Here is a tiny trained network, its code and every weight. The questions are about switching its units off for an input and a class, where a switched-off unit gives its printed mean instead of its output.

import numpy as np


def w(rows, s, z=0):
    codes = np.array(rows[::2]) - 128.0
    scale = np.full(codes.shape[1], s)
    scale[-1] = z or s
    return codes * scale


def norm(h):
    return h / np.sqrt((h * h).mean(-1, keepdims=True) + 1e-5)


def f(y):
    return y / 2 * (1 + np.tanh(0.7978845608 * (y + 0.044715 * y**3)))


def log_softmax(a):
    a = a - a.max(-1, keepdims=True)
    return a - np.log(np.exp(a).sum(-1, keepdims=True))


def net(x, mask):
    res = np.array(x, float).reshape(1, 5) / 4 @ E
    u = 0
    for l in range(2):
        y = f(norm(res) @ A[l][:, :-1].T + A[l][:, -1])
        res = res + np.where(mask[u : u + 5], y, B[l][:, -1]) @ B[l][:, :-1]
        u += 5
    return log_softmax(norm(res)[-1] @ U[:, :-1].T + U[:, -1])


A, B = {}, {}
E = w([
[90,153,23,127,128,83,108],'x0',
[153,153,128,99,201,57,180],'x1',
[121,86,201,191,36,131,202],'x2',
[75,84,134,115,82,159,214],'x3',
[165,255,58,117,54,185,145],'x4',
],0.006)
A[0] = w([
[106,108,136,80,85,1,77,171],'L0N0',
[157,123,141,118,149,161,88,212],'L0N1',
[168,104,129,122,84,192,70,181],'L0N2',
[51,89,20,150,111,88,146,254],'L0N3',
[212,122,151,192,89,149,161,140],'L0N4',
],0.0089,0.0031)
B[0] = w([
[83,103,167,245,77,25,98,179],'L0N0',
[2,193,148,70,215,125,91,178],'L0N1',
[84,69,158,123,165,133,181,202],'L0N2',
[125,139,206,137,27,159,55,255],'L0N3',
[114,69,123,155,113,107,115,203],'L0N4',
],0.0069,0.0053)
A[1] = w([
[180,136,211,87,111,110,150,190],'L1N0',
[132,190,119,104,160,2,89,131],'L1N1',
[143,128,143,105,112,237,89,229],'L1N2',
[105,166,110,60,79,171,169,106],'L1N3',
[197,113,188,156,183,42,84,254],'L1N4',
],0.008,0.0018)
B[1] = w([
[84,185,158,193,108,124,76,187],'L1N0',
[144,176,65,184,125,122,98,233],'L1N1',
[156,90,147,121,153,2,135,238],'L1N2',
[187,150,138,151,160,223,177,200],'L1N3',
[82,125,123,160,37,129,159,253],'L1N4',
],0.0099,0.0038)
U = w([
[132,98,89,64,92,142,78,1],'0',
[173,129,114,90,183,176,173,56],'1',
[123,191,83,133,206,179,160,53],'2',
[104,245,13,174,139,112,1,173],'3',
[176,49,93,110,156,139,108,4],'4',
[13,69,193,245,36,103,111,212],'5',
[47,114,203,25,217,161,87,159],'6',
[219,168,151,115,50,234,167,173],'7',
],0.0096,0.0043)

Each question gives the input, the list of numbers given to net, and the class t.
The units are the neurons (one row each of A and B). Each row of codes is followed by its name. A weight is (code - 128) times the scale printed after its matrix; where a second scale follows, it is the last column's (A, B and U).
mask holds one flag per neuron, layer by layer. A switched-off neuron (its flag False) gives its mean, the last column of its row in B, instead of its output. The means were averaged over made-up inputs and are rounded, as every weight is.
A unit's drop is (log p(t) with every unit on - log p(t) with that unit switched off) / (log p(t) with every unit on - log p(t) with every unit switched off).
The circuit of an input: a set's keep is (log p(t) with only the set's units on - log p(t) with every unit switched off) / (log p(t) with every unit on - log p(t) with every unit switched off). Starting from all 10 units, units are removed one at a time, each time the one whose removal leaves the highest keep (on an exact tie, the one counted first), for as long as the keep stays at least 0.8.
units of the circuit, in order: the units of the circuit, biggest drop first
unit that matters most: the unit with the biggest drop
top k neurons: the k neurons with the biggest drops, biggest first
k most important neurons of layer l: the k neurons of layer l with the biggest drops, biggest first
drop when u is switched off: that unit's drop, to one decimal
input [1,7,-2,4,6], class 7: units of the circuit, in order : [L1N3]
input [-3,3,-1,-6,-3], class 3: 4 most important neurons of layer 0 : [L0N1; L0N3; L0N2; L0N4]
input [1,-1,-3,-2,6], class 7: units of the circuit, in order : [L1N3; L0N0]
input [-4,5,0,4,1], class 7: units of the circuit, in order : [L0N0; L1N3]
input [5,-1,3,-2,4], class 7: units of the circuit, in order : [L0N0; L1N3; L1N0]
input [8,-2,-1,-5,-2], class 5: top 2 neurons : [L0N0; L0N3]
input [-6,-7,3,-8,1], class 6: units of the circuit, in order : [L0N1; L0N0; L1N1]
input [-8,-2,-1,4,-1], class 6: 2 most important neurons of layer 1 : [L1N4; L1N1]
input [-4,-6,-6,-7,8], class 6: 2 most important neurons of layer 0 : [L0N2; L0N0]
input [3,-5,-7,6,1], class 0: 2 most important neurons of layer 0 : [L0N3; L0N0]
input [-7,3,-7,-5,-5], class 3: units of the circuit, in order : [L1N1; L0N2]
input [-5,-2,-1,2,4], class 1: top 2 neurons : [L0N3; L0N0]
input [-7,7,-4,-4,-6], class 5: top 2 neurons : [L1N4; L0N0]
input [-8,-3,-4,-3,-5], class 6: units of the circuit, in order : [L0N1]
input [1,8,-8,8,-3], class 3: top 2 neurons : [L1N1; L0N2]
input [-8,-2,-4,-4,7], class 2: top 3 neurons : [L0N3; L1N3; L0N0]
input [-7,-6,-2,-7,7], class 6: drop when L0N2 is switched off : 0.2
input [5,-3,-1,1,5], class 7: drop when L0N0 is switched off : 0.1
input [4,3,3,2,8], class 7: drop when L0N4 is switched off : 0.0
input [-3,-2,-4,4,2], class 6: drop when L1N3 is switched off : -0.1
input [-6,-1,-6,0,6], class 2: unit that matters most : L0N3
